Below is a small trained network, with its code and all its weights. Each question gives an input and a class and asks what happens when units are switched off, that is, made to give their printed mean instead of their output.

import numpy as np


def w(rows, s, z=0):
    codes = np.array(rows[::2]) - 128.0
    scale = np.full(codes.shape[1], s)
    scale[-1] = z or s
    return codes * scale


def norm(h):
    return h / np.sqrt((h * h).mean(-1, keepdims=True) + 1e-5)


def f(y):
    return y / 2 * (1 + np.tanh(0.7978845608 * (y + 0.044715 * y**3)))


def log_softmax(a):
    a = a - a.max(-1, keepdims=True)
    return a - np.log(np.exp(a).sum(-1, keepdims=True))


def net(x, mask):
    res = np.array(x, float).reshape(1, 2) / 4 @ E
    u = 0
    for l in range(4):
        y = f(norm(res) @ A[l][:, :-1].T + A[l][:, -1])
        res = res + np.where(mask[u : u + 3], y, B[l][:, -1]) @ B[l][:, :-1]
        u += 3
    return log_softmax(norm(res)[-1] @ U[:, :-1].T + U[:, -1])


A, B = {}, {}
E = w([
[128,165,58,110,133,159,95,89,162,34,79],'x0',
[174,2,174,177,117,124,172,181,91,83,73],'x1',
],0.0064)
A[0] = w([
[197,86,163,135,82,68,88,171,97,51,23,56],'L0N0',
[64,92,2,130,95,160,94,91,149,25,66,252],'L0N1',
[120,229,93,43,232,166,41,58,105,150,82,67],'L0N2',
],0.0044,0.0029)
B[0] = w([
[144,100,99,171,185,165,149,110,182,119,12,196],'L0N0',
[190,149,81,142,93,105,115,170,112,85,123,254],'L0N1',
[116,107,158,75,85,119,129,124,68,116,137,208],'L0N2',
],0.011,0.0071)
A[1] = w([
[88,197,119,124,145,212,68,123,129,91,102,103],'L1N0',
[36,72,255,150,186,251,164,80,95,164,63,8],'L1N1',
[211,168,44,192,146,50,42,98,239,49,127,4],'L1N2',
],0.0054,0.0031)
B[1] = w([
[239,82,140,182,63,173,105,250,155,124,135,138],'L1N0',
[104,254,121,109,170,240,53,192,35,127,152,207],'L1N1',
[49,58,202,165,213,155,140,90,160,174,94,254],'L1N2',
],0.0089,0.0037)
A[2] = w([
[43,141,135,107,141,53,146,2,147,193,171,50],'L2N0',
[142,57,142,173,154,123,155,99,151,175,126,3],'L2N1',
[138,162,134,157,170,216,89,162,78,90,84,220],'L2N2',
],0.0086,0.00069)
B[2] = w([
[123,27,156,88,156,16,186,52,208,225,76,194],'L2N0',
[155,178,132,99,107,129,1,137,105,4,138,155],'L2N1',
[87,168,168,92,129,120,142,108,123,229,232,254],'L2N2',
],0.0079,0.0097)
A[3] = w([
[2,133,207,66,153,147,216,90,67,213,182,46],'L3N0',
[47,202,185,103,172,192,69,115,60,154,205,184],'L3N1',
[153,34,242,76,200,54,189,16,175,245,67,252],'L3N2',
],0.0052,0.0027)
B[3] = w([
[2,129,201,101,230,172,169,128,166,138,94,213],'L3N0',
[196,158,165,213,134,135,137,165,29,79,140,197],'L3N1',
[97,111,56,103,40,92,159,96,199,161,188,254],'L3N2',
],0.0086,0.0097)
U = w([
[21,29,60,23,33,13,219,45,253,237,240,73],'0',
[22,169,245,216,239,255,224,215,39,192,241,5],'1',
[219,200,22,31,10,63,52,178,15,18,218,199],'2',
[188,9,25,234,226,209,104,157,243,30,13,61],'3',
],0.0068,0.002)

Each question gives the input, the list of numbers given to net, and the class t.
The units are the neurons (one row each of A and B). Each row of codes is followed by its name. A weight is (code - 128) times the scale printed after its matrix; where a second scale follows, it is the last column's (A, B and U).
mask holds one flag per neuron, layer by layer. A switched-off neuron (its flag False) gives its mean, the last column of its row in B, instead of its output. The means were averaged over made-up inputs and are rounded, as every weight is.
A unit's drop is (log p(t) with every unit on - log p(t) with that unit switched off) / (log p(t) with every unit on - log p(t) with every unit switched off).
The circuit of an input: a set's keep is (log p(t) with only the set's units on - log p(t) with every unit switched off) / (log p(t) with every unit on - log p(t) with every unit switched off). Starting from all 12 units, units are removed one at a time, each time the one whose removal leaves the highest keep (on an exact tie, the one counted first), for as long as the keep stays at least 0.8.
units of the circuit, in order: the units of the circuit, biggest drop first
most important unit: the unit with the biggest drop
k most important neurons: the k neurons with the biggest drops, biggest first
k most important neurons of layer l: the k neurons of layer l with the biggest drops, biggest first
drop when u is switched off: that unit's drop, to one decimal
input [-3,3], class 1: units of the circuit, in order : [L0N1; L1N1]
input [8,3], class 3: most important unit : L2N0
input [-8,1], class 1: 2 most important neurons : [L0N1; L2N0]
input [0,8], class 1: 4 most important neurons : [L0N1; L1N1; L2N0; L2N2]
input [-1,8], class 1: 4 most important neurons : [L0N1; L1N1; L2N2; L2N0]
input [3,0], class 2: 2 most important neurons : [L0N2; L2N0]
input [1,7], class 3: 4 most important neurons : [L2N0; L0N2; L2N1; L3N0]
input [2,5], class 3: 2 most important neurons of layer 2 : [L2N0; L2N1]
input [2,8], class 3: 2 most important neurons : [L2N0; L2N1]
input [8,-7], class 2: drop when L0N2 is switched off : 0.8
input [8,4], class 3: drop when L2N0 is switched off : 0.1
input [2,-3], class 2: drop when L0N2 is switched off : 1.3
